Here is a tiny trained network, its code and every weight. The questions are about switching its units off for an input and a class, where a switched-off unit gives its printed mean instead of its output.

import numpy as np


def w(rows, s, z=0):
    codes = np.array(rows[::2]) - 128.0
    scale = np.full(codes.shape[1], s)
    scale[-1] = z or s
    return codes * scale


def norm(h):
    return h / np.sqrt((h * h).mean(-1, keepdims=True) + 1e-5)


def f(y):
    return y / 2 * (1 + np.tanh(0.7978845608 * (y + 0.044715 * y**3)))


def log_softmax(a):
    a = a - a.max(-1, keepdims=True)
    return a - np.log(np.exp(a).sum(-1, keepdims=True))


def net(x, mask):
    res = np.array(x, float).reshape(1, 5) / 4 @ E
    u = 0
    for l in range(2):
        y = f(norm(res) @ A[l][:, :-1].T + A[l][:, -1])
        res = res + np.where(mask[u : u + 3], y, B[l][:, -1]) @ B[l][:, :-1]
        u += 3
    return log_softmax(norm(res)[-1] @ U[:, :-1].T + U[:, -1])


A, B = {}, {}
E = w([
[50,178,93,107,154,149,94,2,131,75,145,128],'x0',
[106,48,138,75,173,137,44,108,150,91,12,53],'x1',
[158,80,215,215,113,172,133,49,25,134,105,97],'x2',
[86,121,49,123,177,64,116,107,158,206,64,176],'x3',
[131,75,116,118,93,130,157,199,138,91,175,80],'x4',
],0.0064)
A[0] = w([
[119,87,216,130,85,213,143,63,81,34,158,63,87],'0.n1',
[138,106,100,55,9,156,202,136,163,87,85,118,2],'0.n2',
[146,2,63,95,131,151,158,193,168,118,55,112,18],'0.n3',
],0.0055,0.0033)
B[0] = w([
[95,44,128,119,101,214,70,86,120,64,102,47,253],'0.n1',
[165,115,189,135,118,122,177,192,253,142,61,66,121],'0.n2',
[91,6,165,115,146,13,123,99,159,209,145,179,177],'0.n3',
],0.012,0.0051)
A[1] = w([
[136,27,106,79,155,55,95,227,131,149,113,136,8],'1.n1',
[190,130,238,253,123,189,116,107,108,182,96,98,56],'1.n2',
[41,184,131,37,246,112,95,97,151,136,37,116,2],'1.n3',
],0.0058,0.0022)
B[1] = w([
[79,81,242,154,90,74,126,152,147,159,127,103,253],'1.n1',
[163,195,126,167,119,98,158,41,87,170,51,134,248],'1.n2',
[113,157,103,89,219,152,109,144,253,118,103,120,234],'1.n3',
],0.013,0.0035)
U = w([
[194,197,147,185,102,102,152,79,32,207,50,132,51],'0',
[134,84,155,134,74,199,86,48,57,70,108,40,252],'1',
[91,166,69,69,240,121,75,109,187,134,87,142,113],'2',
[182,193,156,83,40,165,174,215,143,83,188,104,37],'3',
[111,147,39,140,96,90,158,137,80,159,226,207,51],'4',
[99,56,213,113,96,2,104,162,144,201,109,93,244],'5',
],0.012,0.0025)

Each question gives the input, the list of numbers given to net, and the class t.
The units are the neurons (one row each of A and B). Each row of codes is followed by its name. A weight is (code - 128) times the scale printed after its matrix; where a second scale follows, it is the last column's (A, B and U).
mask holds one flag per neuron, layer by layer. A switched-off neuron (its flag False) gives its mean, the last column of its row in B, instead of its output. The means were averaged over made-up inputs and are rounded, as every weight is.
A unit's drop is (log p(t) with every unit on - log p(t) with that unit switched off) / (log p(t) with every unit on - log p(t) with every unit switched off).
The circuit of an input: a set's keep is (log p(t) with only the set's units on - log p(t) with every unit switched off) / (log p(t) with every unit on - log p(t) with every unit switched off). Starting from all 6 units, units are removed one at a time, each time the one whose removal leaves the highest keep (on an exact tie, the one counted first), for as long as the keep stays at least 0.8.
units of the circuit, in order: the units of the circuit, biggest drop first
top k neurons: the k neurons with the biggest drops, biggest first
k most important neurons of layer l: the k neurons of layer l with the biggest drops, biggest first
drop when u is switched off: that unit's drop, to one decimal
input [-1,0,7,3,-2], class 0: units of the circuit, in order => (1.n2)
input [7,-7,3,8,2], class 4: 2 most important neurons of layer 1 => (1.n2 1.n3)
input [8,-6,6,8,2], class 4: units of the circuit, in order => (0.n1 1.n2)
input [1,5,-6,-7,0], class 5: 2 most important neurons of layer 0 => (0.n3 0.n2)
input [-7,-7,-5,-2,-6], class 4: units of the circuit, in order => (0.n1 1.n1)
input [-2,-5,-5,6,-1], class 4: 2 most important neurons of layer 0 => (0.n3 0.n1)
input [6,6,-8,-3,8], class 5: units of the circuit, in order => (1.n1 0.n3)
input [8,-5,-2,1,2], class 4: top 2 neurons => (0.n1 1.n3)
input [0,-6,0,2,4], class 4: top 2 neurons => (0.n1 1.n1)
input [6,-3,6,8,-2], class 2: top 2 neurons => (1.n3 1.n2)
input [2,8,-3,7,3], class 5: top 2 neurons => (0.n3 1.n1)
input [-7,-2,1,5,-7], class 0: drop when 0.n3 is switched off => 0.5
input [-8,-5,-2,-4,-7], class 0: drop when 1.n2 is switched off => 0.2
input [1,2,-2,-4,-7], class 2: drop when 0.n1 is switched off => 0.0
input [0,-5,1,0,8], class 3: top neuron => (0.n3)
